Here is a tiny trained network, its code and every weight. The questions are about switching its units off for an input and a class, where a switched-off unit gives its printed mean instead of its output.

import numpy as np


def w(rows, s, z=0):
    codes = np.array(rows[::2]) - 128.0
    scale = np.full(codes.shape[1], s)
    scale[-1] = z or s
    return codes * scale


def f(y):
    return y / 2 * (1 + np.tanh(0.7978845608 * (y + 0.044715 * y**3)))


def log_softmax(a):
    a = a - a.max(-1, keepdims=True)
    return a - np.log(np.exp(a).sum(-1, keepdims=True))


def net(x, mask):
    res = np.array(x, float).reshape(1, 3) / 4 @ E
    y = f(res @ A[0][:, :-1].T + A[0][:, -1])
    res = res + np.where(mask, y, B[0][:, -1]) @ B[0][:, :-1]
    return log_softmax(res[-1] @ U[:, :-1].T + U[:, -1])


A, B = {}, {}
E = w([
[192,47,110,253,174,38,86,78,39,78],'x0',
[35,177,40,191,197,183,113,232,105,111],'x1',
[207,141,90,73,135,141,139,64,237,147],'x2',
],0.0078)
A[0] = w([
[198,14,161,167,48,74,188,72,101,180,180],'neuron 1',
[155,189,140,25,32,162,182,166,206,158,246],'neuron 2',
[205,171,171,81,78,88,166,40,140,114,214],'neuron 3',
[160,171,185,100,153,87,140,73,176,189,155],'neuron 4',
[51,90,4,123,161,202,129,158,96,162,240],'neuron 5',
[78,150,169,128,70,152,177,63,249,164,160],'neuron 6',
[161,74,184,110,90,112,147,21,138,184,253],'neuron 7',
[157,107,109,184,151,50,40,123,46,135,219],'neuron 8',
[188,102,147,83,46,109,108,100,179,160,24],'neuron 9',
[140,156,105,129,132,3,142,94,68,171,121],'neuron 10',
],0.008,0.0028)
B[0] = w([
[161,37,153,162,83,120,36,69,226,60,243],'neuron 1',
[102,125,22,2,108,103,173,54,2,225,254],'neuron 2',
[247,82,188,105,151,129,136,103,82,54,219],'neuron 3',
[167,136,130,50,101,142,100,123,137,113,177],'neuron 4',
[83,185,96,193,166,96,130,133,87,139,225],'neuron 5',
[152,135,85,85,112,103,139,111,72,141,200],'neuron 6',
[201,74,199,91,155,187,160,99,196,96,228],'neuron 7',
[82,154,128,192,162,127,144,127,218,84,254],'neuron 8',
[142,136,138,54,159,101,129,97,123,96,177],'neuron 9',
[92,130,110,171,154,171,81,73,197,88,176],'neuron 10',
],0.0094,0.0095)
U = w([
[52,170,88,101,47,135,135,132,54,231,33],'0',
[186,87,164,31,118,89,149,109,87,103,16],'1',
[194,56,216,222,1,145,34,28,208,72,60],'2',
[40,168,70,213,174,137,89,225,71,84,251],'3',
],0.0073,0.003)

Each question gives the input, the list of numbers given to net, and the class t.
The units are the neurons (one row each of A and B). Each row of codes is followed by its name. A weight is (code - 128) times the scale printed after its matrix; where a second scale follows, it is the last column's (A, B and U).
mask holds one flag per neuron, in row order. A switched-off neuron (its flag False) gives its mean, the last column of its row in B, instead of its output. The means were averaged over made-up inputs and are rounded, as every weight is.
A unit's drop is (log p(t) with every unit on - log p(t) with that unit switched off) / (log p(t) with every unit on - log p(t) with every unit switched off).
The circuit of an input: a set's keep is (log p(t) with only the set's units on - log p(t) with every unit switched off) / (log p(t) with every unit on - log p(t) with every unit switched off). Starting from all 10 units, units are removed one at a time, each time the one whose removal leaves the highest keep (on an exact tie, the one counted first), for as long as the keep stays at least 0.8.
units of the circuit, in order: the units of the circuit, biggest drop first
k most important neurons: the k neurons with the biggest drops, biggest first
drop when u is switched off: that unit's drop, to one decimal
input [-8,8,-4], class 0: units of the circuit, in order -> neuron 2
input [-5,2,-6], class 0: units of the circuit, in order -> neuron 8; neuron 3
input [8,3,-4], class 3: 2 most important neurons -> neuron 7; neuron 3
input [1,-8,8], class 1: 3 most important neurons -> neuron 2; neuron 9; neuron 6
input [4,2,0], class 3: 2 most important neurons -> neuron 1; neuron 7
input [-5,8,3], class 0: 2 most important neurons -> neuron 2; neuron 8
input [1,6,3], class 3: drop when neuron 2 is switched off -> 0.1
input [-1,-6,5], class 1: drop when neuron 2 is switched off -> 0.2
input [2,2,-4], class 3: drop when neuron 7 is switched off -> 0.0
input [1,2,-4], class 3: drop when neuron 2 is switched off -> 0.1
